Where the symbols take the states:
te: q908->q841, q299->q918, q203->q143, q790->q988, q262->q14, q893->q203, q587->q686, q459->q355, q979->q517, q357->q573, q593->q316, q402->q807, q539->q42, q807->q142, q691->q539, q355->q958, q42->q691, q291->q803, q69->q900, q752->q291, q72->q362, q147->q779, q598->q587, q313->q737, q936->q881, q700->q327, q44->q703, q104->q319, q495->q588, q429->q2, q255->q718, q142->q402, q945->q130, q149->q234, q923->q740, q2->q566, q40->q908, q824->q357, q174->q412, q234->q875, q404->q147, q350->q13, q958->q459, q199->q119, q140->q619, q864->q495, q166->q440, q573->q824, q415->q262, q327->q22, q303->q174, q652->q184, q841->q40, q449->q754, q644->q81, q412->q303, q768->q313, q259->q104, q517->q501, q967->q350, q803->q752, q185->q645, q501->q979, q619->q640, q668->q476, q634->q455, q119->q286, q361->q960, q645->q702, q702->q185, q122->q72, q842->q652, q98->q44, q960->q66, q14->q415, q341->q804, q846->q907, q363->q293, q703->q98, q737->q768, q257->q759, q227->q790, q618->q166, q81->q32, q988->q227, q455->q15, q180->q255, q130->q224, q759->q532, q22->q700, q804->q417, q959->q363, q66->q361, q515->q995, q607->q69, q7->q593, q918->q886, q875->q149, q141->q449, q13->q967, q689->q846, q476->q753, q362->q122, q32->q644, q417->q341, q184->q842, q718->q180, q739->q894, q894->q238, q286->q199, q238->q739, q957->q515, q15->q634, q680->q936, q740->q527, q532->q257, q753->q668, q779->q404, q900->q607, q640->q140, q566->q429, q881->q680, q440->q618, q293->q959, q907->q689, q319->q259, q754->q141, q588->q864, q527->q923, q224->q945, q886->q299, q316->q7, q995->q957, q686->q598, q143->q893
le: q908->q517, q299->q327, q203->q824, q790->q864, q262->q958, q893->q573, q587->q691, q459->q259, q979->q740, q357->q66, q593->q959, q402->q141, q539->q752, q807->q449, q691->q803, q355->q104, q42->q291, q291->q598, q69->q227, q752->q686, q72->q881, q147->q476, q598->q42, q313->q142, q936->q149, q700->q174, q44->q718, q104->q415, q495->q607, q429->q455, q255->q81, q142->q754, q945->q907, q149->q122, q923->q841, q2->q15, q40->q979, q824->q960, q174->q886, q234->q72, q404->q668, q350->q316, q958->q319, q199->q257, q140->q645, q864->q900, q166->q2, q573->q361, q415->q355, q327->q412, q303->q918, q652->q945, q841->q501, q449->q768, q644->q703, q412->q299, q768->q807, q259->q14, q517->q527, q967->q593, q803->q587, q185->q515, q501->q923, q619->q702, q668->q238, q634->q440, q119->q759, q361->q893, q645->q995, q702->q957, q122->q936, q842->q224, q98->q255, q960->q203, q14->q459, q341->q199, q846->q842, q363->q350, q703->q180, q737->q402, q257->q341, q227->q588, q618->q429, q81->q98, q988->q495, q455->q618, q180->q644, q130->q689, q759->q804, q22->q303, q804->q119, q959->q967, q66->q143, q515->q640, q607->q988, q7->q293, q918->q22, q875->q362, q141->q737, q13->q7, q689->q184, q476->q739, q362->q680, q32->q44, q417->q286, q184->q130, q718->q32, q739->q147, q894->q779, q286->q532, q238->q404, q957->q619, q15->q166, q680->q875, q740->q40, q532->q417, q753->q894, q779->q753, q900->q790, q640->q185, q566->q634, q881->q234, q440->q566, q293->q13, q907->q652, q319->q262, q754->q313, q588->q69, q527->q908, q224->q846, q886->q700, q316->q363, q995->q140, q686->q539, q143->q357
de: q908->q527, q299->q412, q203->q960, q790->q900, q262->q319, q893->q361, q587->q803, q459->q14, q979->q40, q357->q143, q593->q967, q402->q737, q539->q686, q807->q768, q691->q587, q355->q415, q42->q598, q291->q42, q69->q588, q752->q539, q72->q234, q147->q739, q598->q291, q313->q754, q936->q122, q700->q886, q44->q32, q104->q355, q495->q988, q429->q618, q255->q98, q142->q313, q945->q652, q149->q936, q923->q501, q2->q166, q40->q740, q824->q203, q174->q700, q234->q881, q404->q238, q350->q363, q958->q262, q199->q341, q140->q995, q864->q790, q166->q15, q573->q893, q415->q104, q327->q299, q303->q22, q652->q907, q841->q923, q449->q807, q644->q180, q412->q327, q768->q449, q259->q459, q517->q908, q967->q959, q803->q691, q185->q640, q501->q841, q619->q957, q668->q404, q634->q566, q119->q804, q361->q573, q645->q140, q702->q619, q122->q149, q842->q846, q98->q81, q960->q824, q14->q259, q341->q257, q846->q224, q363->q316, q703->q644, q737->q141, q257->q199, q227->q69, q618->q455, q81->q255, q988->q607, q455->q429, q180->q703, q130->q184, q759->q119, q22->q918, q804->q759, q959->q593, q66->q357, q515->q185, q607->q495, q7->q13, q918->q303, q875->q680, q141->q402, q13->q293, q689->q130, q476->q147, q362->q875, q32->q718, q417->q532, q184->q689, q718->q44, q739->q476, q894->q753, q286->q417, q238->q668, q957->q702, q15->q2, q680->q362, q740->q979, q532->q286, q753->q779, q779->q894, q900->q864, q640->q515, q566->q440, q881->q72, q440->q634, q293->q7, q907->q945, q319->q958, q754->q142, q588->q227, q527->q517, q224->q842, q886->q174, q316->q350, q995->q645, q686->q752, q143->q66
li: q908->q40, q299->q886, q203->q893, q790->q227, q262->q415, q893->q143, q587->q598, q459->q958, q979->q501, q357->q824, q593->q7, q402->q142, q539->q691, q807->q402, q691->q42, q355->q459, q42->q539, q291->q752, q69->q607, q752->q803, q72->q122, q147->q404, q598->q686, q313->q768, q936->q680, q700->q22, q44->q98, q104->q259, q495->q864, q429->q566, q255->q180, q142->q807, q945->q224, q149->q875, q923->q527, q2->q429, q40->q841, q824->q573, q174->q303, q234->q149, q404->q779, q350->q967, q958->q355, q199->q286, q140->q640, q864->q588, q166->q618, q573->q357, q415->q14, q327->q700, q303->q412, q652->q842, q841->q908, q449->q141, q644->q32, q412->q174, q768->q737, q259->q319, q517->q979, q967->q13, q803->q291, q185->q702, q501->q517, q619->q140, q668->q753, q634->q15, q119->q199, q361->q66, q645->q185, q702->q645, q122->q362, q842->q184, q98->q703, q960->q361, q14->q262, q341->q417, q846->q689, q363->q959, q703->q44, q737->q313, q257->q532, q227->q988, q618->q440, q81->q644, q988->q790, q455->q634, q180->q718, q130->q945, q759->q257, q22->q327, q804->q341, q959->q293, q66->q960, q515->q957, q607->q900, q7->q316, q918->q299, q875->q234, q141->q754, q13->q350, q689->q907, q476->q668, q362->q72, q32->q81, q417->q804, q184->q652, q718->q255, q739->q238, q894->q739, q286->q119, q238->q894, q957->q995, q15->q455, q680->q881, q740->q923, q532->q759, q753->q476, q779->q147, q900->q69, q640->q619, q566->q2, q881->q936, q440->q166, q293->q363, q907->q846, q319->q104, q754->q449, q588->q495, q527->q740, q224->q130, q886->q918, q316->q593, q995->q515, q686->q587, q143->q203
po: q908->q22, q299->q739, q203->q737, q790->q14, q262->q967, q893->q313, q587->q680, q459->q316, q979->q412, q357->q807, q593->q893, q402->q900, q539->q149, q807->q607, q691->q875, q355->q7, q42->q234, q291->q72, q69->q319, q752->q122, q72->q98, q147->q515, q598->q881, q313->q588, q936->q180, q700->q404, q44->q804, q104->q293, q495->q355, q429->q979, q255->q199, q142->q69, q945->q42, q149->q644, q923->q886, q2->q517, q40->q327, q824->q402, q174->q668, q234->q81, q404->q957, q350->q960, q958->q593, q199->q652, q140->q2, q864->q459, q166->q908, q573->q142, q415->q13, q327->q147, q303->q753, q652->q598, q841->q700, q449->q988, q644->q532, q412->q476, q768->q495, q259->q363, q517->q303, q967->q361, q803->q362, q185->q455, q501->q174, q619->q566, q668->q619, q634->q923, q119->q184, q361->q754, q645->q15, q702->q634, q122->q703, q842->q686, q98->q341, q960->q141, q14->q350, q341->q907, q846->q752, q363->q824, q703->q417, q737->q864, q257->q945, q227->q262, q618->q40, q81->q257, q988->q415, q455->q740, q180->q286, q130->q691, q759->q130, q22->q779, q804->q689, q959->q573, q66->q449, q515->q618, q607->q104, q7->q143, q918->q894, q875->q32, q141->q790, q13->q66, q689->q803, q476->q640, q362->q44, q32->q759, q417->q846, q184->q587, q718->q119, q739->q185, q894->q645, q286->q842, q238->q702, q957->q440, q15->q527, q680->q718, q740->q299, q532->q224, q753->q140, q779->q995, q900->q259, q640->q429, q566->q501, q881->q255, q440->q841, q293->q357, q907->q291, q319->q959, q754->q227, q588->q958, q527->q918, q224->q539, q886->q238, q316->q203, q995->q166, q686->q936, q143->q768
ze: q908->q803, q299->q234, q203->q412, q790->q515, q262->q440, q893->q174, q587->q7, q459->q429, q979->q598, q357->q918, q593->q501, q402->q739, q539->q959, q807->q894, q691->q293, q355->q2, q42->q363, q291->q350, q69->q702, q752->q967, q72->q960, q147->q98, q598->q316, q313->q668, q936->q893, q700->q122, q44->q449, q104->q15, q495->q140, q429->q652, q255->q737, q142->q238, q945->q259, q149->q573, q923->q539, q2->q184, q40->q291, q824->q299, q174->q936, q234->q824, q404->q703, q350->q40, q958->q566, q199->q864, q140->q119, q864->q640, q166->q689, q573->q886, q415->q166, q327->q72, q303->q680, q652->q459, q841->q752, q449->q779, q644->q142, q412->q881, q768->q753, q259->q455, q517->q587, q967->q841, q803->q13, q185->q257, q501->q686, q619->q286, q668->q180, q634->q224, q119->q495, q361->q700, q645->q759, q702->q532, q122->q361, q842->q958, q98->q141, q960->q327, q14->q618, q341->q790, q846->q262, q363->q740, q703->q754, q737->q476, q257->q900, q227->q957, q618->q907, q81->q402, q988->q995, q455->q945, q180->q313, q130->q104, q759->q607, q22->q362, q804->q988, q959->q923, q66->q22, q515->q341, q607->q645, q7->q517, q918->q875, q875->q357, q141->q147, q13->q908, q689->q415, q476->q255, q362->q66, q32->q807, q417->q227, q184->q355, q718->q768, q739->q81, q894->q32, q286->q588, q238->q644, q957->q417, q15->q130, q680->q143, q740->q42, q532->q69, q753->q718, q779->q44, q900->q185, q640->q199, q566->q842, q881->q203, q440->q846, q293->q527, q907->q14, q319->q634, q754->q404, q588->q619, q527->q691, q224->q319, q886->q149, q316->q979, q995->q804, q686->q593, q143->q303

In the rows, zero is written as 25.

The rows follow the links: the fewer symbols apart two states are, the more alike their rows tend to be.

Here are some states, each with a row of numbers. One shown again gets a slightly different row.
q645 -> [ 22  21  22  16  33  33  25  23  22  16  29  30  31  20  24  29  14  39  32  22  19  20  22  12  20  26  22  26  32  13  30  34  21  27  24  23  32  26  19  13  18  21  33  14  26  17  21  17  17   9  24  31  29  29  16  21  35  18  26  31  31  36  16  16  25  28]
q72 -> [ 21  21  26  32  26  13  35  23  25  27  21  31  32  35  34  26  31  14  26  30  31  18  29  30  19  19  31  31  15  38  16  15  23  20  32  32  31  25  27  32  26  18  18  38  30  29  32  28  39  31  23  16  30  17  30  23  29  31  29  24  31  13  22  23  24  29]
q66 -> [ 21  29  17  25  26  14  31  22  27  30   9  19  32  19  33  30  19  28  26  27  18  24  34  27  25  13  35  21  23  30  18  19  26   7  30  29  22  28  28  18  21  14  23  17  30  17  21  32  28  40  21  15  20  25  28  29  31  24  20  27  28  20  26  32  35  18]
q607 -> [ 23  28  13  25  30  33  19  31  20  19  19  23  30  12  28  26  25  29  24  27  20  27  21  19  25  24  29  24  36  15  28  35  34  22  17  23  27  26  29  12  18  13  31  21  26  17   8  20  15  13  20  24  24  26  20  24  32  13  18  30  33  30  29  28  30  26]
q842 -> [ 22  22  30  19  18  31  25  27  19  29  34  16  22  34  24  19  35  15  18  30  39  39  21  28  34  36  21  23  26  32  33  27  28  36  25  21  21  21  24  29  23  36  26  23  20  31  28  35  32  18  32  31  26  24  27  32  19  24  24  22  27  26  31  31  17  24]
q700 -> [ 17  22  33  26  32   9  32  10  31  38  27  26  33  36  31  30  16  28  31  22  28  20  24  32  23  17  20  26  25  23  22  21  16  15  28  31  20  23  19  30  23  32  27  20  22  20  32  22  34  35  32  19  28  31  26  30  26  36  28  25  28  22  17  22  27  18]
q515 -> [ 29  24  30  34  33  23  30  26  38  20  20  29  21  33  24  31  19  23  34  25  21  14  25  19  18  15  25  32  28  22  25  31  21  25  34  16  26  19  16  30  29  28  21  22  23  26  31  17  22  16  22  23  23  31  10  26  24  30  35  33  29  15  18  22  16  32]
q739 -> [ 35  24  25  24  25  30  22  27  27  17  31  39  28  15  16  29  16  30  36  22  22  13  25  22  10  25  17  28  27  15  22  22  22  24  19  27  31  28  25  35  33  26  24  33  20  21  32  12  15  22  24  28  26  23  32  15  29  32  32  25  16  30  19  19  17  28]
q995 -> [ 27  21  26  23  36  26  31  21  33  26  20  22  26  28  31  32  15  31  33  22  18  20  24  14  22  21  28  33  27  22  30  35  26  19  34  18  32  20  12  19  23  16  25  11  27  19  26  25  26  17  23  26  26  35   6  28  26  21  26  37  22  22  22  20  28  27]
q291 -> [ 22  28  21  36  19  14  27  29  33  23  21  32  19  35  33  24  37  26  19  25  26  14  27  24  27  27  33  27  12  42  21  23  26  29  26  22  27  19  26  30  34  25  19  46  31  37  22  29  32  30  22  16  31  27  19  22  17  30  33  22  30  18  16  21  27  30]
q967 -> [ 19  28  22  34  20  12  21  22  33  32  21  21  18  27  29  23  30  26  19  24  19  25  23  31  29  19  31  19  25  29  33  30  26  23  29  28  16  17  23  23  22  33  27  28  19  28  12  26  26  42  27  15  25  32  26  32  14  31  14  19  27  23  30  30  31  18]
q362 -> [ 19  18  24  20  27  14  36  23  21  32  18  25  37  26  36  30  28  27  24  26  25  24  27  28  29  27  32  26  13  38  19  14  23  16  29  28  32  23  29  22  24  11  19  24  36  25  28  38  43  32  24  17  32  24  21  21  34  18  28  28  30  19  24  24  38  21]
q517 -> [ 24  20  34  18  18  32  19  26  29  24  26  24  13  29  21  24  11  36  21  19  21  30  33  21  27  25  30  26  13  30  25  30  19  25  31  26  25  26   6  16  28  27  28  16  25  22  24  37  14  30  28  27  26  28  17  28  27  27  28  17  25  35  22  21  43  29]
q495 -> [ 30  30  19  26  26  38  20  35  22  26  17  12  22  18  27  28  21  23  24  26  21  33  27  23  30  21  29  28  28  18  22  32  30  31  23  17  28  25  20  11  18  11  26  10  25  20  22  33  16  15  22  28  23  26  21  39  23  15  17  36  30  26  32  32  27  29]
q149 -> [ 17  19  30  26  25  14  26  22  17  27  37  33  41  27  32  20  30  24  18  26  30  26  23  33  29  22  17  17  26  23  23  21  18  23  15  31  24  26  36  29  21  29  34  32  28  27  23  22  34  23  28  29  38  24  38  20  32  22  23  15  32  25  22  21  27  19]
q752 -> [ 16  20  26  37  24   8  27  20  29  35  29  26  23  38  27  20  36  27  16  22  29  24  17  28  35  28  28  19  19  37  33  23  24  26  29  29  19  17  24  29  28  29  23  35  27  33  24  29  39  33  28  21  33  38  18  27  14  26  27  23  31  23  19  21  32  17]
q440 -> [ 17  19  31  17  30  19  39   9  34  30  29  17  17  33  24  30  26  25  31  27  26  24  22  19  27  27  22  23  31  26  35  32  24  19  35  22  17  22  19  28  27  39  20  18  19  28  25  19  31  27  33  21  23  33  13  24  16  36  25  26  23  22  29  25  18  18]
q355 -> [ 28  29  22  12  21  39  25  28  17  24  17   3  17  17  26  24  23  23  21  31  28  32  31  18  33  33  29  25  24  29  24  30  36  22  29  16  25  26  21  19  23  21  21  12  18  27  18  31  15  22  26  26  17  17  27  32  19  21  19  25  23  29  39  38  28  26]
q768 -> [ 42  31  20  23  23  40  21  35  18  33  23  22  26  10  22  28  23  22  23  24  21  33  28  28  23  19  32  26  24  22  21  22  32  26  20  27  23  31  24  21  21  15  19  12  28  17  31  34  21  31  23  28  24  25  33  31  32  17  15  34  13  28  34  34  28  27]
q316 -> [ 31  34  22  37  12  24  13  33  27  22  19  23   9  24  22  24  24  19  15  23  21  25  31  29  26  23  28  28  18  28  19  19  25  29  26  22  23  27  18  22  29  26  25  30  21  31  23  29  11  33  21  28  16  18  32  31  15  31  25  21  30  27  31  34  32  36]
q846 -> [ 23  18  27  19  29  16  35  17  26  33  31  16  25  34  31  23  37  22  20  29  33  30  15  19  27  33  26  23  29  35  37  29  31  27  32  22  19  19  28  30  23  34  19  29  25  35  24  23  40  22  33  21  27  31  20  22  15  27  24  29  28  16  27  28  18  17]
q14 -> [ 26  35  14  27  26  22  26  26  32  22  11  14  17  29  28  27  35  24  31  35  26  19  28  18  23  29  30  28  26  27  21  25  37  20  32  17  19  23  25  26  28  25  16  33  21  35  20  16  19  28  24  13  14  21  25  28  11  33  25  25  25  14  30  35  14  24]
q875 -> [ 19  20  23  18  23  19  27  24  11  20  28  33  41  20  32  26  25  30  20  28  29  29  29  27  26  29  28  22  20  32  21  20  27  26  18  36  29  31  31  20  20  18  30  28  33  21  21  31  35  25  23  25  31  15  33  15  41  17  27  20  32  27  23  19  38  18]
q598 -> [ 27  27  30  34  11  26  19  36  21  20  28  27  13  33  30  19  32  18  15  23  30  25  29  28  31  29  29  31   8  39  25  20  25  38  27  20  30  23  21  26  32  26  25  36  25  36  30  35  23  28  23  28  26  22  28  26  18  27  29  20  27  24  20  26  30  40]
q412 -> [ 28  27  36  26  17  29  26  22  27  19  24  30  25  34  22  29  12  19  26  25  26  19  34  34  20  20  17  32  17  23   9  19  15  24  32  23  29  27  14  33  29  29  24  20  26  25  38  26  23  25  24  29  23  12  37  25  30  34  33  20  20  23  22  23  26  34]
q227 -> [ 27  30  16  37  32  16  25  24  34  28  17  17  28  25  31  27  29  18  27  30  25  26  15  29  25  14  23  30  38  16  31  31  27  18  24  20  21  21  28  21  19  28  23  16  20  23  17  21  27  24  20  22  24  40  17  38  16  25  17  35  29  12  31  34  18  21]
q864 -> [ 35  36  19  33  22  36  17  34  28  15  19  25  18  25  23  23  28  13  22  28  25  24  29  28  20  18  26  31  30  19  18  26  26  29  23  14  31  21  25  20  27  20  25  21  21  30  29  24  12  16  18  30  17  21  27  36  19  22  24  30  29  18  30  36  17  38]
q262 -> [ 21  27  18  20  28  21  27  18  30  29  17  10  20  24  24  26  34  23  24  31  29  33  20  26  30  29  28  22  34  27  37  30  31  20  28  20  14  20  27  27  22  33  22  22  18  28  17  20  25  29  28  18  17  28  22  29  11  36  17  27  24  17  33  37  15  15]
q619 -> [ 30  20  35  22  26  30  23  22  24  33  33  24  24  35  18  27  21  20  27  19  26  29  17  30  26  15  10  29  32  11  30  30  18  32  28  20  25  18  21  22  22  30  33   8  18  22  32  26  23  12  26  36  26  34  16  35  21  26  23  33  25  29  25  25  17  27]
q147 -> [ 40  27  26  29  29  25  28  23  35  30  22  35  23  24  18  31  20  23  40  23  24   9  27  20  12  14  28  32  22  24  22  26  22  17  27  25  23  25  18  35  35  25  14  32  31  21  37  18  24  37  23  22  21  29  20  23  30  36  32  32  15  20  20  19  13  27]
q199 -> [ 36  27  29  34  22  34  24  34  20  24  28  28  24  32  26  22  33  11  25  27  32  25  25  24  25  22  27  32  22  24  22  26  28  40  24  15  33  23  23  24  27  19  25  28  25  29  36  31  23   6  21  33  26  22  17  28  19  19  32  33  31  17  25  28  19  43]

Each walk starts at a row. The symbols on each line, taken left to right, move it on to the next state.
Each answer is a row, close to the row of the state it stands for.
new walk
[ 36  23  31  19  23  40  27  36  19  34  28  29  31  17  21  23  25  22  21  24  27  37  23  25  25  27  31  25  20  31  23  17  26  32  17  27  29  27  25  27  25   9  19  19  33  21  37  40  30  21  26  34  34  27  25  23  34  13  22  32  18  27  27  20  29  28]
le le li te li [ 36  27  22  33  27  20  33  32  31  27  24  38  28  25  23  24  34  18  33  26  28  20  22  26  20  22  32  27  21  32  21  19  28  26  21  28  28  23  32  34  32  15  16  36  28  26  37  21  30  29  20  20  29  25  24  16  28  23  30  37  19  15  20  19  17  27]
le de li ze le le [ 31  32  17  30  28  26  17  25  26  29  30  28  35  11  18  23  28  25  24  22  22  27  18  32  19  19  17  18  38  10  29  22  26  21   8  32  20  27  36  27  20  27  28  29  20  17  22  18  24  32  25  29  27  28  37  26  27  19  12  23  16  31  32  29  21  18]
new walk
[ 16  18  25  15  28  24  27  22  16  21  35  22  24  24  24  20  41  23  21  29  35  31  18  21  32  41  20  19  36  25  33  28  29  32  20  22  22  24  38  26  19  39  28  32  19  35  16  22  32  15  33  23  32  20  27  16  22  24  23  20  31  28  25  25  15  20]
de te te le ze po po [ 19  27  19  19  26  21  20  23  14  23  19  24  35  10  34  27  18  34  21  25  19  25  35  30  26  25  28  17  27  20  15  18  22  16  18  33  27  33  31  19  20  16  33  24  29  20  14  26  21  30  20  24  28  15  37  23  39  20  19  18  31  31  29  30  39  19]
po ze li ze de po li [ 28  20  32  33  25  30  21  30  19  29  33  24  30  30  25  20  38  13  23  24  35  39  15  32  32  22  17  28  28  23  30  30  26  38  22  19  26  20  26  24  22  33  33  20  24  26  37  29  33  10  22  37  32  32  18  32  21  18  22  34  30  18  31  25  17  33]
new walk
[ 23  20  26  12  22  40  31  31  14  27  24  17  18  29  29  21  29  22  17  30  33  38  28  20  36  41  30  26  16  38  25  25  35  30  31  19  30  27  23  25  22  21  17  20  26  31  26  36  33  14  29  31  26  17  22  22  24  17  24  31  29  28  28  26  28  25]
te ze te le le le le [ 24  32  14  24  21  29  16  27  23  12  22  18  21  20  28  25  29  23  26  34  24  20  28  18  22  33  23  23  30  23  24  30  36  24  21  19  26  30  30  27  24  28  23  37  22  33  11  10   9  19  23  21  22  11  31  20  20  34  25  19  25  27  28  32  15  27]
de po le po de li po [ 38  28  25  33  22  31  20  27  26  33  27  19  28  20  15  23  26  14  23  20  26  35  21  38  30  15  21  26  34  14  23  19  25  24  18  28  20  25  29  24  24  25  27  19  17  20  34  29  25  34  26  35  22  29  40  37  23  21  14  26  13  27  35  37  17  21]
new walk
[ 32  35  20  28  14  35  22  32  23  22  18  13  12  25  24  24  27  15  21  35  24  26  32  25  26  30  24  27  25  30  22  27  31  29  32  14  25  28  22  27  26  26  20  26  19  33  21  26   9  22  24  24  11  13  33  30  16  33  25  18  25  23  34  38  13  37]
li de po ze le te li [ 23  21  40  26  15  27  19  20  30  28  34  24  14  33  19  20  19  32  17  13  24  32  23  32  31  23  20  23  25  26  27  30  13  30  26  25  17  23  12  27  28  39  32  18  20  24  32  32  21  33  30  30  28  31  26  33  17  33  25  15  25  34  25  21  29  27]
le le te po ze te po [ 33  23  19  21  32  27  37  30  25  37  21  32  32  15  26  25  30  27  27  27  25  27  21  20  23  24  36  27  19  36  28  21  32  22  27  32  27  29  28  26  27   7  13  31  34  16  35  34  42  31  22  21  35  30  18  20  30  15  22  36  16  18  26  21  27  21]
new walk
[ 27  28  36  30  10  30  21  29  28  21  29  26   8  37  20  25  18  28  18  24  22  20  31  28  23  23  21  26  17  32  23  23  20  34  31  19  26  23   9  27  33  33  29  25  22  26  26  29  10  29  27  28  21  22  24  29  22  33  33  21  25  31  21  23  29  35]
po li ze le li li [ 19  24  23  28  22  19  25  25  15  15  28  39  35  29  36  19  33  22  19  30  28  17  30  29  21  24  22  24  14  27  15  16  22  25  21  32  31  31  37  29  25  20  30  40  32  31  26  22  29  22  25  25  30   9  35  13  31  25  35  17  30  20  17  25  25  26]
li le de de [ 20  22  37  21  22  21  26  24  15  34  33  26  34  33  29  21  28  14  16  26  33  38  28  42  33  21  18  21  16  30  20  17  18  31  22  30  25  27  26  27  22  26  31  21  23  28  38  29  40  26  27  29  29  21  34  34  25  21  24  21  27  20  30  27  30  26]
new walk
[ 17  20  23  22  24  23  21  35  16  20  29  32  23  23  30  15  31  33  13  23  25  26  23  19  33  35  34  18  16  35  29  28  26  31  20  32  27  27  28  20  25  22  30  34  32  29  13  32  27  21  23  23  34  25  22  12  31  14  26  16  30  35  19  15  43  23]
te de de li te po [ 18  18  29  29  31   8  38  21  26  35  28  26  39  38  31  25  33  20  25  24  30  26  21  34  28  19  23  22  20  33  23  17  24  24  22  33  20  21  33  30  22  26  28  29  26  24  28  30  45  31  28  19  32  26  27  28  27  26  23  25  31  13  23  26  27  15]
li po li de po [ 25  23  19  30  28  28  19  30  20  16  29  39  31  26  30  21  37  19  23  27  28  18  16  21  20  29  22  28  28  22  26  26  27  33  16  23  32  23  36  26  25  20  29  38  30  28  25  18  22   1  22  29  30  17  21  18  29  20  33  30  32  23  19  17  14  34]
new walk
[ 33  20  27  18  38  30  33  22  27  35  23  30  29  21  22  34  14  34  35  23  19  24  24  18  21  19  33  25  23  30  26  24  26  16  31  29  26  25  16  25  31  12  15  20  30  14  34  30  27  36  25  22  27  34  17  22  38  24  26  33  16  22  23  17  26  19]
de li le li li te de [ 29  16  30  22  31  25  23  17  28  25  38  37  31  19  14  27  20  33  34  20  21  22  21  25  20  26  16  23  36  12  28  26  19  25  15  36  19  23  27  31  28  36  27  25  20  13  33  18  26  27  30  30  33  33  29  18  29  25  22  28  13  37  18  16  16  16]
li de ze po de le [ 29  23  29  24  28  36  24  35  21  24  25  25  27  25  25  24  29  19  23  23  26  36  20  22  32  26  27  32  23  30  24  28  28  34  24  15  34  21  23  16  24  12  25  15  28  23  29  39  30   8  18  33  31  24  15  29  25   9  23  31  30  22  27  24  27  32]
